Below are the code and all the weights of a small trained network. Each question names an input and a class and asks about switching units off, where a switched-off unit gives its printed mean instead of its output.

import numpy as np


def w(rows, s, z=0):
    codes = np.array(rows[::2]) - 128.0
    scale = np.full(codes.shape[1], s)
    scale[-1] = z or s
    return codes * scale


def f(y):
    return y / 2 * (1 + np.tanh(0.7978845608 * (y + 0.044715 * y**3)))


def log_softmax(a):
    a = a - a.max(-1, keepdims=True)
    return a - np.log(np.exp(a).sum(-1, keepdims=True))


def net(x, mask):
    res = np.array(x, float).reshape(1, 5) / 4 @ E
    y = f(res @ A[0][:, :-1].T + A[0][:, -1])
    res = res + np.where(mask, y, B[0][:, -1]) @ B[0][:, :-1]
    return log_softmax(res[-1] @ U[:, :-1].T + U[:, -1])


A, B = {}, {}
E = w([
[126,130,128,129,125,125],'x0',
[87,77,5,189,66,223],'x1',
[2,146,184,186,102,94],'x2',
[225,153,213,192,21,172],'x3',
[190,147,73,245,235,133],'x4',
],0.0073)
A[0] = w([
[83,102,161,20,90,155,4],'N0',
[218,123,196,137,78,179,64],'N1',
[118,171,88,1,22,111,64],'N2',
[101,129,57,143,253,97,71],'N3',
[95,191,199,119,160,80,100],'N4',
[199,244,167,236,97,174,60],'N5',
[157,130,196,106,186,95,32],'N6',
[69,163,136,94,190,107,214],'N7',
[16,87,72,183,105,216,220],'N8',
[202,74,81,29,158,146,139],'N9',
],0.0092,0.0033)
B[0] = w([
[127,163,62,141,251,176,180],'N0',
[67,166,166,86,94,144,198],'N1',
[140,183,80,220,167,158,198],'N2',
[107,208,159,122,157,194,202],'N3',
[181,94,135,65,73,133,192],'N4',
[75,150,121,122,137,158,214],'N5',
[193,117,133,117,165,197,175],'N6',
[129,150,156,70,104,99,192],'N7',
[168,124,111,71,39,130,254],'N8',
[77,91,215,112,81,50,186],'N9',
],0.011,0.0097)
U = w([
[115,153,110,180,186,211,112],'0',
[8,111,167,104,129,162,52],'1',
[58,84,173,118,93,85,209],'2',
[220,106,125,102,94,151,52],'3',
[117,144,140,141,111,104,254],'4',
[125,66,142,180,131,92,113],'5',
],0.015,0.0072)

Each question gives the input, the list of numbers given to net, and the class t.
The units are the neurons (one row each of A and B). Each row of codes is followed by its name. A weight is (code - 128) times the scale printed after its matrix; where a second scale follows, it is the last column's (A, B and U).
mask holds one flag per neuron, in row order. A switched-off neuron (its flag False) gives its mean, the last column of its row in B, instead of its output. The means were averaged over made-up inputs and are rounded, as every weight is.
A unit's drop is (log p(t) with every unit on - log p(t) with that unit switched off) / (log p(t) with every unit on - log p(t) with every unit switched off).
The circuit of an input: a set's keep is (log p(t) with only the set's units on - log p(t) with every unit switched off) / (log p(t) with every unit on - log p(t) with every unit switched off). Starting from all 10 units, units are removed one at a time, each time the one whose removal leaves the highest keep (on an exact tie, the one counted first), for as long as the keep stays at least 0.8.
circuit, biggest first: the units of the circuit, biggest drop first
most important unit: the unit with the biggest drop
k most important neurons: the k neurons with the biggest drops, biggest first
drop when u is switched off: that unit's drop, to one decimal
input [-3,-7,2,7,-5], class 1: 3 most important neurons	[N1; N8; N5]
input [5,6,3,1,-6], class 0: most important unit	N2
input [3,-8,0,-6,-4], class 3: circuit, biggest first	[N4; N6]
input [5,8,-5,8,6], class 1: 2 most important neurons	[N5; N1]
input [-2,1,-2,4,-3], class 1: 2 most important neurons	[N1; N8]
input [-2,5,2,3,0], class 3: 4 most important neurons	[N8; N9; N1; N3]
input [-8,0,-5,4,-5], class 4: 2 most important neurons	[N2; N9]
input [0,6,8,4,1], class 2: circuit, biggest first	[N0; N3]
input [-4,-5,-8,6,8], class 0: 2 most important neurons	[N6; N5]
input [-1,4,6,3,5], class 2: 4 most important neurons	[N2; N0; N8; N3]
input [2,3,1,6,4], class 1: 2 most important neurons	[N5; N2]
input [-5,6,7,-5,-8], class 0: 3 most important neurons	[N0; N2; N9]
input [0,1,4,-5,-7], class 0: circuit, biggest first	[N0; N2]
input [0,-8,6,2,6], class 3: most important unit	N4
input [8,-7,4,8,-1], class 1: 2 most important neurons	[N5; N1]
input [-6,4,-6,-2,4], class 2: 2 most important neurons	[N9; N2]
input [5,-4,-3,7,3], class 1: circuit, biggest first	[N1; N5]
input [1,-5,4,1,-5], class 0: circuit, biggest first	[N0; N9]
input [0,-2,-7,-6,4], class 2: drop when N0 is switched off	0.2
input [4,4,-3,-3,-7], class 0: circuit, biggest first	[N2]
input [-8,2,-8,6,-1], class 2: drop when N3 is switched off	0.1
input [4,3,-3,-4,3], class 1: drop when N2 is switched off	0.5
